Below are the code and all the weights of a small trained network. Each question names an input and a target symbol and asks about switching units off, where a switched-off unit gives its printed mean instead of its output.

import numpy as np


def w(rows, s, z=0):
    codes = np.array(rows[::2]) - 128.0
    scale = np.full(codes.shape[1], s)
    scale[-1] = z or s
    return codes * scale


def f(y):
    return y / 2 * (1 + np.tanh(0.7978845608 * (y + 0.044715 * y**3)))


def softmax(a):
    e = np.exp(a - a.max(-1, keepdims=True))
    return e / e.sum(-1, keepdims=True)


def log_softmax(a):
    a = a - a.max(-1, keepdims=True)
    return a - np.log(np.exp(a).sum(-1, keepdims=True))


def net(x, mask):
    ids = ['ΓΞΠΦΨΩαζημστ'.index(c) for c in x.split()]
    T = len(ids)
    res = E[ids] + P[:T]
    u = 0
    for l in range(2):
        r = res
        for j in range(2):
            rows = slice(2 * j, 2 * j + 2)
            q, k, v = (r @ M[l][rows].T for M in (Q, K, V))
            z = softmax(np.where(np.tri(T) > 0, q @ k.T / 2**0.5, -1e9)) @ v
            o = O[l][rows]
            res = res + np.where(mask[u + j], z, o[:, -1]) @ o[:, :-1]
        u += 2
        y = f(res @ A[l][:, :-1].T + A[l][:, -1])
        res = res + np.where(mask[u : u + 4], y, B[l][:, -1]) @ B[l][:, :-1]
        u += 4
    return log_softmax(res[-1] @ U[:, :-1].T + U[:, -1])


Q, K, V, O, A, B = {}, {}, {}, {}, {}, {}
E = w([
[148,102,150,143,174,38,255,111,171],'Γ',
[207,122,115,134,166,136,197,2,190],'Ξ',
[72,75,92,133,214,105,170,144,127],'Π',
[111,84,48,244,69,158,196,113,142],'Φ',
[109,6,162,139,132,77,167,127,54],'Ψ',
[154,128,127,127,131,151,65,170,147],'Ω',
[143,121,247,167,80,93,194,178,179],'α',
[177,32,155,138,44,151,180,76,109],'ζ',
[247,136,171,161,145,52,155,125,102],'η',
[131,93,127,84,133,198,188,115,176],'μ',
[134,126,147,77,155,124,202,205,112],'σ',
[164,169,47,212,70,114,192,183,197],'τ',
],0.012)
P = w([
[9,156,79,51,107,86,95,79,82],'0',
[103,182,179,111,126,160,151,145,116],'1',
[98,111,113,50,122,71,81,117,204],'2',
[139,124,184,143,154,179,147,156,148],'3',
[93,101,125,61,128,71,66,114,200],'4',
[174,67,187,168,181,187,146,175,197],'5',
[93,101,107,59,129,66,61,135,206],'6',
[206,10,199,206,213,208,143,194,239],'7',
],0.012)
Q[0] = w([
[159,189,105,102,137,141,75,63,92],'0.h1',
[125,98,141,109,150,99,191,80,213],'0.h1',
[177,129,119,183,160,156,164,178,255],'0.h2',
[145,170,109,82,191,162,120,144,163],'0.h2',
],0.086)
K[0] = w([
[193,68,254,120,177,78,106,125,86],'0.h1',
[97,192,79,158,170,32,218,151,150],'0.h1',
[78,121,64,38,180,145,133,110,2],'0.h2',
[80,48,135,150,47,160,98,153,50],'0.h2',
],0.065)
V[0] = w([
[69,91,180,114,207,55,49,191,103],'0.h1',
[154,129,131,58,99,101,82,18,136],'0.h1',
[113,216,180,175,149,57,209,70,111],'0.h2',
[185,96,38,94,170,184,162,238,5],'0.h2',
],0.0021)
O[0] = w([
[127,139,98,68,114,43,124,121,55,51],'0.h1',
[129,107,90,211,123,166,163,120,120,100],'0.h1',
[110,137,137,152,138,119,98,98,165,253],'0.h2',
[189,3,129,193,221,95,153,120,243,60],'0.h2',
],0.0016,0.0011)
A[0] = w([
[190,169,30,211,125,131,79,121,9,6],'0.n1',
[219,191,130,107,2,248,48,166,179,32],'0.n2',
[175,149,35,179,106,95,31,79,125,85],'0.n3',
[34,31,80,143,119,136,39,29,101,3],'0.n4',
],0.0097,0.0044)
B[0] = w([
[120,129,193,166,144,184,90,68,101,93],'0.n1',
[103,115,135,143,243,70,213,71,75,241],'0.n2',
[60,24,254,66,101,161,179,35,133,180],'0.n3',
[218,197,192,81,122,111,153,161,150,247],'0.n4',
],0.0075,0.0015)
Q[1] = w([
[104,124,96,71,98,70,64,132,167],'1.h1',
[121,63,89,60,91,40,73,136,206],'1.h1',
[107,115,134,77,146,104,92,138,136],'1.h2',
[151,135,198,250,154,219,204,154,1],'1.h2',
],0.091)
K[1] = w([
[1,240,86,104,43,36,108,138,131],'1.h1',
[103,212,112,60,94,95,145,60,30],'1.h1',
[33,197,125,94,88,106,149,136,23],'1.h2',
[173,17,155,240,211,215,148,212,187],'1.h2',
],0.058)
V[1] = w([
[131,164,125,90,247,76,57,209,103],'1.h1',
[221,184,87,96,192,136,141,29,155],'1.h1',
[143,146,168,35,102,251,75,192,158],'1.h2',
[26,122,10,129,162,182,136,107,148],'1.h2',
],0.025)
O[1] = w([
[98,214,51,130,241,144,156,105,59,58],'1.h1',
[184,203,191,119,128,217,85,167,203,114],'1.h1',
[19,119,64,102,78,231,120,209,69,2],'1.h2',
[201,2,147,190,167,202,188,139,141,13],'1.h2',
],0.0085,0.0058)
A[1] = w([
[99,251,60,164,178,174,115,133,117,92],'1.n1',
[171,2,109,164,136,180,167,162,69,130],'1.n2',
[233,64,145,159,189,127,207,148,119,87],'1.n3',
[174,208,198,167,103,183,59,160,153,4],'1.n4',
],0.0084,0.015)
B[1] = w([
[237,48,139,155,65,139,73,89,95,220],'1.n1',
[116,194,203,129,182,142,80,12,97,232],'1.n2',
[52,156,28,181,62,154,110,184,136,253],'1.n3',
[82,74,2,95,144,123,155,38,107,170],'1.n4',
],0.0087,0.021)
U = w([
[176,192,66,181,89,129,170,159,140,215],'Γ',
[162,131,60,102,113,149,144,76,150,101],'Ξ',
[253,92,111,168,138,154,154,104,83,179],'Π',
[206,79,153,104,43,119,128,134,148,118],'Φ',
[181,186,87,132,79,99,73,68,95,16],'Ψ',
[144,95,51,140,67,161,132,156,53,141],'Ω',
[142,59,112,127,142,60,184,80,76,169],'α',
[80,204,91,100,77,105,109,120,135,80],'ζ',
[185,217,165,115,159,89,144,77,165,163],'η',
[153,184,165,101,125,207,137,129,119,247],'μ',
[123,203,69,158,168,134,147,76,80,118],'σ',
[126,121,121,185,75,132,94,56,124,2],'τ',
],0.0046,0.0089)

Each question gives the input, a string of symbols that net reads in full, and the target symbol t.
The units are the heads (2 rows each of Q, K, V and O) and the neurons (one row each of A and B). Each row of codes is followed by its name. A weight is (code - 128) times the scale printed after its matrix; where a second scale follows, it is the last column's (O, A, B and U).
mask holds one flag per unit, layer by layer, with each layer's heads first. A switched-off unit (its flag False) gives its mean, the last column of its rows in O or B, instead of its output. The means were averaged over made-up inputs and are rounded, as every weight is.
A unit's drop is (log p(t) with every unit on - log p(t) with that unit switched off) / (log p(t) with every unit on - log p(t) with every unit switched off).
The circuit of an input: a set's keep is (log p(t) with only the set's units on - log p(t) with every unit switched off) / (log p(t) with every unit on - log p(t) with every unit switched off). Starting from all 12 units, units are removed one at a time, each time the one whose removal leaves the highest keep (on an exact tie, the one counted first), for as long as the keep stays at least 0.8.
circuit, biggest first: the units of the circuit, biggest drop first
unit that matters most: the unit with the biggest drop
top k neurons: the k neurons with the biggest drops, biggest first
k most important neurons of layer l: the k neurons of layer l with the biggest drops, biggest first
which heads matter: for each layer, one digit per head in row order, 1 if its drop is at least 0.15 and else 0, layers parted by /
drop when u is switched off: that unit's drop, to one decimal
input Π μ τ Ω, target Π: which heads matter -> 00 / 10
input μ α μ Γ Π, target μ: which heads matter -> 00 / 01
input ζ μ μ Ω η σ Φ, target ζ: circuit, biggest first -> 0.n4; 1.h2
input Ξ τ Γ μ τ τ η, target Ξ: unit that matters most -> 1.n4
input Ξ Π σ μ μ, target Ξ: circuit, biggest first -> 1.n4; 1.h1
input Φ Ξ α σ η, target Φ: 2 most important neurons of layer 0 -> 0.n4; 0.n3
input Ψ τ τ, target Ψ: circuit, biggest first -> 0.n4; 1.h2; 1.n1; 1.h1
input τ Φ Ψ τ τ Ξ η, target τ: 2 most important neurons of layer 1 -> 1.n2; 1.n3
input τ Φ α Ψ Ω τ Γ, target τ: 2 most important neurons of layer 1 -> 1.n2; 1.n3
input Π α τ τ Ψ τ, target Γ: 3 most important neurons of layer 1 -> 1.n3; 1.n2; 1.n1
input Π μ Ξ Ξ τ, target Π: top 3 neurons -> 0.n4; 1.n1; 1.n3
input τ Ψ τ Ψ τ, target τ: 2 most important neurons of layer 1 -> 1.n2; 1.n3
input Γ η Ψ Ξ μ, target Γ: circuit, biggest first -> 1.n3; 1.h2; 1.n2
input η α Φ, target η: which heads matter -> 00 / 01
input Ψ Ψ Π τ η Ω η, target Ψ: top 2 neurons -> 0.n4; 1.n1
input τ α Ξ, target τ: top 2 neurons -> 1.n2; 1.n3
input Φ μ μ σ τ α μ, target Φ: circuit, biggest first -> 1.h1
input Ξ σ Ξ, target Ξ: circuit, biggest first -> 1.n4; 1.h1
input τ ζ Φ μ Γ Ξ ζ, target τ: 2 most important neurons of layer 1 -> 1.n2; 1.n3
input α η Γ, target α: circuit, biggest first -> 1.h1
input ζ Π σ Φ η, target ζ: top 2 neurons -> 0.n4; 1.n1
input Ξ Ψ σ Ξ τ, target Ξ: top 2 neurons -> 1.n4; 0.n4
input σ σ Π τ Φ μ Ξ Φ, target τ: drop when 1.n4 is switched off -> 0.0
